Below is a small trained network, with its code and all its weights. Each question gives an input and a class and asks what happens when units are switched off, that is, made to give their printed mean instead of their output.

import numpy as np


def w(rows, s, z=0):
    codes = np.array(rows[::2]) - 128.0
    scale = np.full(codes.shape[1], s)
    scale[-1] = z or s
    return codes * scale


def norm(h):
    return h / np.sqrt((h * h).mean(-1, keepdims=True) + 1e-5)


def f(y):
    return y / 2 * (1 + np.tanh(0.7978845608 * (y + 0.044715 * y**3)))


def log_softmax(a):
    a = a - a.max(-1, keepdims=True)
    return a - np.log(np.exp(a).sum(-1, keepdims=True))


def net(x, mask):
    res = np.array(x, float).reshape(1, 5) / 4 @ E
    u = 0
    for l in range(2):
        y = f(norm(res) @ A[l][:, :-1].T + A[l][:, -1])
        res = res + np.where(mask[u : u + 3], y, B[l][:, -1]) @ B[l][:, :-1]
        u += 3
    return log_softmax(norm(res)[-1] @ U[:, :-1].T + U[:, -1])


A, B = {}, {}
E = w([
[132,38,127,180,166,205,77,102],'x0',
[184,81,180,87,167,127,177,107],'x1',
[112,168,203,109,161,67,81,172],'x2',
[60,35,203,207,106,102,255,104],'x3',
[176,99,91,138,46,70,99,46],'x4',
],0.0097)
A[0] = w([
[182,187,23,3,163,160,157,127,77],'L0N0',
[183,60,145,138,46,75,71,161,19],'L0N1',
[51,138,126,74,195,200,152,232,9],'L0N2',
],0.0053,0.0012)
B[0] = w([
[103,82,152,2,195,114,177,165,252],'L0N0',
[206,83,73,182,76,129,151,4,145],'L0N1',
[87,241,197,134,145,221,136,55,228],'L0N2',
],0.011,0.0032)
A[1] = w([
[133,43,236,138,158,91,153,31,254],'L1N0',
[171,103,93,102,71,81,110,31,7],'L1N1',
[255,129,119,174,61,31,85,61,81],'L1N2',
],0.0084,0.003)
B[1] = w([
[190,164,64,11,88,166,44,122,254],'L1N0',
[9,110,248,241,172,140,56,59,186],'L1N1',
[165,173,76,155,174,193,255,97,218],'L1N2',
],0.0099,0.0068)
U = w([
[169,254,180,155,223,147,185,106,1],'0',
[156,141,102,53,39,71,56,248,255],'1',
],0.0063,0.0013)

Each question gives the input, the list of numbers given to net, and the class t.
The units are the neurons (one row each of A and B). Each row of codes is followed by its name. A weight is (code - 128) times the scale printed after its matrix; where a second scale follows, it is the last column's (A, B and U).
mask holds one flag per neuron, layer by layer. A switched-off neuron (its flag False) gives its mean, the last column of its row in B, instead of its output. The means were averaged over made-up inputs and are rounded, as every weight is.
A unit's drop is (log p(t) with every unit on - log p(t) with that unit switched off) / (log p(t) with every unit on - log p(t) with every unit switched off).
The circuit of an input: a set's keep is (log p(t) with only the set's units on - log p(t) with every unit switched off) / (log p(t) with every unit on - log p(t) with every unit switched off). Starting from all 6 units, units are removed one at a time, each time the one whose removal leaves the highest keep (on an exact tie, the one counted first), for as long as the keep stays at least 0.8.
circuit, biggest first: the units of the circuit, biggest drop first
k most important neurons: the k neurons with the biggest drops, biggest first
k most important neurons of layer l: the k neurons of layer l with the biggest drops, biggest first
drop of u: that unit's drop, to one decimal
input [-8,-4,-1,-8,8], class 0: 4 most important neurons -> L1N2, L1N0, L1N1, L0N1
input [3,-4,-1,5,3], class 1: circuit, biggest first -> L1N0
input [8,3,8,-8,8], class 0: circuit, biggest first -> L1N2, L0N1
input [-8,-7,-3,-4,6], class 0: 3 most important neurons -> L1N2, L1N0, L1N1
input [-3,1,4,7,-3], class 1: circuit, biggest first -> L1N0, L1N2
input [1,6,-2,8,-1], class 1: circuit, biggest first -> L1N0, L1N2
input [6,6,-8,-2,0], class 1: 2 most important neurons -> L1N2, L0N2
input [-8,-4,0,-5,6], class 0: circuit, biggest first -> L1N2, L1N0
input [-3,8,-5,-4,0], class 1: 4 most important neurons -> L0N0, L1N2, L0N2, L1N1
input [-2,1,2,-2,5], class 0: 2 most important neurons of layer 1 -> L1N2, L1N1
input [8,-4,-7,4,-3], class 1: 3 most important neurons -> L1N2, L1N1, L0N2
input [4,1,-7,4,1], class 1: 2 most important neurons -> L1N0, L1N2
input [-7,8,-1,4,-1], class 1: 2 most important neurons of layer 1 -> L1N0, L1N2
input [7,0,5,7,-1], class 1: circuit, biggest first -> L1N0
input [-1,6,7,6,2], class 1: drop of L1N0 -> 0.4
input [-3,8,4,2,1], class 1: drop of L1N0 -> 0.5
input [-1,3,5,-4,5], class 0: drop of L1N2 -> 0.4
input [0,-1,-5,-4,7], class 0: drop of L1N0 -> 0.0
